Below is a small trained network, with its code and all its weights. Each question gives an input and a class and asks what happens when units are switched off, that is, made to give their printed mean instead of their output.

import numpy as np


def w(rows, s, z=0):
    codes = np.array(rows[::2]) - 128.0
    scale = np.full(codes.shape[1], s)
    scale[-1] = z or s
    return codes * scale


def f(y):
    return np.maximum(y, 0)


def log_softmax(a):
    a = a - a.max(-1, keepdims=True)
    return a - np.log(np.exp(a).sum(-1, keepdims=True))


def net(x, mask):
    res = np.array(x, float).reshape(1, 6) / 4 @ E
    y = f(res @ A[0][:, :-1].T + A[0][:, -1])
    res = res + np.where(mask, y, B[0][:, -1]) @ B[0][:, :-1]
    return log_softmax(res[-1] @ U[:, :-1].T + U[:, -1])


A, B = {}, {}
E = w([
[128,128,128,129],'x0',
[127,129,222,55],'x1',
[254,127,140,145],'x2',
[126,129,128,129],'x3',
[128,127,128,128],'x4',
[98,130,207,226],'x5',
],0.0096)
A[0] = w([
[252,109,157,155,85],'n1',
[21,124,120,123,35],'n2',
[136,119,211,66,30],'n3',
[189,146,132,146,62],'n4',
[127,134,157,154,115],'n5',
[134,121,223,57,16],'n6',
[135,119,44,203,31],'n7',
[159,135,60,45,78],'n8',
[119,127,196,217,101],'n9',
[93,161,122,127,75],'n10',
[122,144,165,176,78],'n11',
[219,126,148,150,87],'n12',
[136,133,34,208,5],'n13',
[150,129,180,98,89],'n14',
[23,110,129,114,59],'n15',
[167,145,132,141,120],'n16',
[162,121,60,34,77],'n17',
[147,144,140,135,38],'n18',
[186,124,145,144,106],'n19',
[120,131,189,217,107],'n20',
[91,120,130,127,80],'n21',
[121,115,183,200,104],'n22',
],0.015,0.0027)
B[0] = w([
[94,123,5,172,255],'n1',
[94,134,22,167,221],'n2',
[145,178,216,193,210],'n3',
[113,156,78,141,184],'n4',
[125,103,142,103,169],'n5',
[140,106,227,224,222],'n6',
[171,169,225,199,216],'n7',
[136,122,150,16,241],'n8',
[143,101,148,29,247],'n9',
[117,139,95,138,156],'n10',
[139,86,134,86,188],'n11',
[86,137,48,155,220],'n12',
[129,111,249,220,223],'n13',
[141,155,174,170,182],'n14',
[111,134,17,168,222],'n15',
[116,146,95,136,169],'n16',
[158,91,136,16,251],'n17',
[114,138,119,122,140],'n18',
[92,124,79,145,189],'n19',
[149,117,143,29,242],'n20',
[111,138,93,136,158],'n21',
[137,133,146,42,223],'n22',
],0.027,0.0096)
U = w([
[172,164,177,5,193],'0',
[110,214,55,172,3],'1',
[175,213,255,202,200],'2',
],0.0064,0.0013)

Each question gives the input, the list of numbers given to net, and the class t.
The units are the neurons (one row each of A and B). Each row of codes is followed by its name. A weight is (code - 128) times the scale printed after its matrix; where a second scale follows, it is the last column's (A, B and U).
mask holds one flag per neuron, in row order. A switched-off neuron (its flag False) gives its mean, the last column of its row in B, instead of its output. The means were averaged over made-up inputs and are rounded, as every weight is.
A unit's drop is (log p(t) with every unit on - log p(t) with that unit switched off) / (log p(t) with every unit on - log p(t) with every unit switched off).
The circuit of an input: a set's keep is (log p(t) with only the set's units on - log p(t) with every unit switched off) / (log p(t) with every unit on - log p(t) with every unit switched off). Starting from the 12 units with the biggest drops (on a tie, the unit counted first), units are removed one at a time, each time the one whose removal leaves the highest keep (on an exact tie, the one counted first), for as long as the keep stays at least 0.8.
units of the circuit, in order: the units of the circuit, biggest drop first
unit that matters most: the unit with the biggest drop
k most important neurons: the k neurons with the biggest drops, biggest first
drop when u is switched off: that unit's drop, to one decimal
input [-4,5,-4,-4,6,2], class 2: units of the circuit, in order => n6
input [7,7,-7,-3,-1,-6], class 1: 2 most important neurons => n15, n2
input [1,-7,6,5,-2,-1], class 2: 2 most important neurons => n13, n7
input [1,-6,6,4,2,3], class 1: 3 most important neurons => n1, n12, n6
input [-8,-5,5,-7,-1,4], class 1: 2 most important neurons => n1, n12
input [7,4,6,-5,-1,5], class 1: 3 most important neurons => n1, n12, n17
input [-8,-5,-4,3,-5,1], class 2: 4 most important neurons => n13, n1, n7, n12
input [-2,8,2,0,6,7], class 2: 2 most important neurons => n6, n3
input [6,-8,5,-3,-7,-4], class 2: 2 most important neurons => n13, n7
input [8,8,0,-1,3,6], class 2: 2 most important neurons => n6, n3
input [-2,5,-8,-2,7,-5], class 1: drop when n15 is switched off => 0.1
input [3,8,-5,-5,-1,2], class 2: drop when n6 is switched off => 0.2
input [3,-8,7,6,-3,-2], class 2: drop when n15 is switched off => 0.5
input [-8,-3,8,-3,-4,-5], class 1: unit that matters most => n1
